Each row is followed by its class. Each block has new classes.
[ 20  17 -13  -7   4   3  -9  15 -11 -10  -4  -6   5 -16   0  11  11  14
  11  -1 -10  -3 -11  -6   0   2  -5   2  -5   5 -43 -11   4   5 -11  35
   9   0  10  16   3  23  -4   9  -9  12   4   4   8  12 -11 -35  -6  -2
  -3   8   2  10   7 -12   4  -2  12  12  43   5  11   3   8   0   5  -9
  -2  -5] -> Q707
[  8  -7  -8 -11 -10   5  -1   5   7   3  -4   1  11 -22  -2   1  11 -10
   2   3  -2  -4  39 -12  -4   0 -19  -1   3   4  12  -4  13  -7   0   7
  14  -7  18   0  18  11  -2  10  -8  19 -40   4   2   0   2  -9 -20   7
   8   1  -1  -7  13  12   0 -34  22 -13  15  11  13   8   4  26  12  -1
  -8   0] -> Q707
[  0  -4 -12  -8   0   8  -9   5   5  11 -11   7   5 -17 -12  -3   8  -4
   8   6 -12  -5   7 -18  -3   2 -10   1   4   6  -7   4   7 -11  -5   6
  16   6  17  -2   7  31  -5  -5  -2  19 -19   0  18   1  -1 -12 -43   9
  -1   2   6  -7   3   9  -3 -32  18   1  17  -6   7   5   2   7   6  -8
  -7   5] -> Q707
[ 28  14  -7 -10  -5   6   0   4 -20 -16   6   7   0  -5   7  20  -6  15
  -9 -14   7   3 -11   3   7   5  15  -4  -1  -3 -46 -16  -1  -2   6  12
   0  -2  -6  17  -7 -10   2  -7  -4  11  27   5  10  -1 -13 -13  27 -17
   1  15  -4  14   5  -9  11   2  -6   9  27   9  11 -10  10   2  -1 -13
   4   1] -> Q554
[ 14  14  -2   2   6   5   2  15 -29 -15  16  -5   1  -1   7  10   1  19
  -5  -5  12   5 -11   3   6  23   9 -10   3  -3 -38  -5  -9   2  -3  26
   1   0  -1  11  -3  -5   1   4  -6   4  24   6   9   2   9 -25  22 -10
  -2  -2   1  10   3 -12  11  10 -14   7  30   4  10  -3   9  -3   1  -6
  -1  -3] -> Q554
[ -2  34   0  -9  11  -7 -15  14 -22 -31  -7  -7 -10  22  10   9   4  14
   7 -11 -19  21  -6  12  28  -6 -14   8 -12   1 -63  -8  -5  -5 -18  70
   2  -3   2  14  -5  39   9  -8   5   8  43 -12  -7  27  -5 -47  -3 -12
 -28  23  -3  29   3 -11  13  44   3  21  25  18   0   1  -2 -18  27 -11
   0 -23] -> Q707
[  0   5  -8   4   5   8  -7   4  -3   1   4   1  -2   2  -3   7  -3   4
  -5   1   1  12   4  -2   1   0  15   4  -3  -4 -21   0   4  -4  -5  -7
  -3   0 -16   1  -2   2  -6 -12   3   8  30   6  12  -3  -6   0   0  -7
  -5   1  -3   2  -2 -10   1   0   0   1   4   0  -2  -1  -1  -3  -8  -4
   7   6] -> Q554
[ 20  23 -28 -15   3  11   8  14 -10 -13  -4   6   8 -14   5  11  64  14
  11  -7 -10  -4  -7  -8  -1   3  -7   0  -1   7 -46  -8  10   0   3  39
  20  -4  -1  11   5  19   5   9  -7  22   1   5  10   6 -10 -28  -2  -8
 -11  10   3  -2   7   8   5  -5  15  17  43   6  21  -4   4  -1  15 -10
 -10  -3] -> Q707
[ 20  14   1   0   6   6  -8  13 -15 -10   3   3  -5   1   4  10   1  20
  -3   5   5  -2   0   5   8  -3  15  -6   6   1 -45  -4  -6   1   5  15
  -2  -3   2   8  -2  -4   1   1  -7   1  27   7   6  -3  -8 -11  15  -4
   2   5   2   3   7  -4  10   4  -7  16  31  -4  11  -6  11  -7  -1 -13
  -1   7] -> Q554
[ -7 -13   2   9  -1 -10  -7   2  21  25  -2   1   5   7   3  -5   4 -11
   1  13  -3  -9   2  -8   0 -11  -6  -1  15   2  18   8 -10  -1  -5 -12
   9   6  -9 -13   0   2  -7   3   0  -5 -10   8   5  -5   4   6 -25   5
   5 -10   6 -14  -3   7  -3 -16  -3  -6  -1 -10  -9   6   3   6  -3   2
  -2   6] -> Q694
[ 13  17  -6  -1   5   2  -3  11 -14 -11   1  -2   7  -2   5  12   2  16
  -3   6   1  -1  -8  -2   1   5  14  -4 -11  -2 -37  -2   3   2  -2  10
  -1  -1  -1  10  -4  -1   0   0   3  -1  25   6   5   3  -1 -10  15 -12
  -8   5  -2   8   2  -1 -19   7 -11   8  23  -3   6  -8   4  -1  -2 -10
   7   3] -> Q554
[  7  18  -6  -2   1  -3  -7   7 -24 -15   2  -4   2  -5   8  10  -4  22
  -5  -5   0   7 -18   2  11  -3   6  -2 -10  -5 -49  -7  -2   4  -2  25
   0   5  -6  11  -3  -9  12   4   4   0  36  -3   2   5  -1 -12  43 -14
  -4   2  -4  17   3 -15   4  31 -15   9  21   6   8  -6   7  -8   5  -8
   3   5] -> Q554
[  8  16  -3   2   2  -8 -12  10 -20 -13   5  -3   3  -4   6   1  12  15
  -2  -5   2   1  -8   7   3   2  -1  -6  -1  -2 -36  -5  -6   2  -1  22
  -5  -6  -3   1  -1  -7   4   7  -4  -1   8   8   3   3   2 -15  17 -20
   7  -5   2   0   2  -5   9   8 -14   2  30   0   7 -10  11  -1  11   5
   2  -1] -> Q554
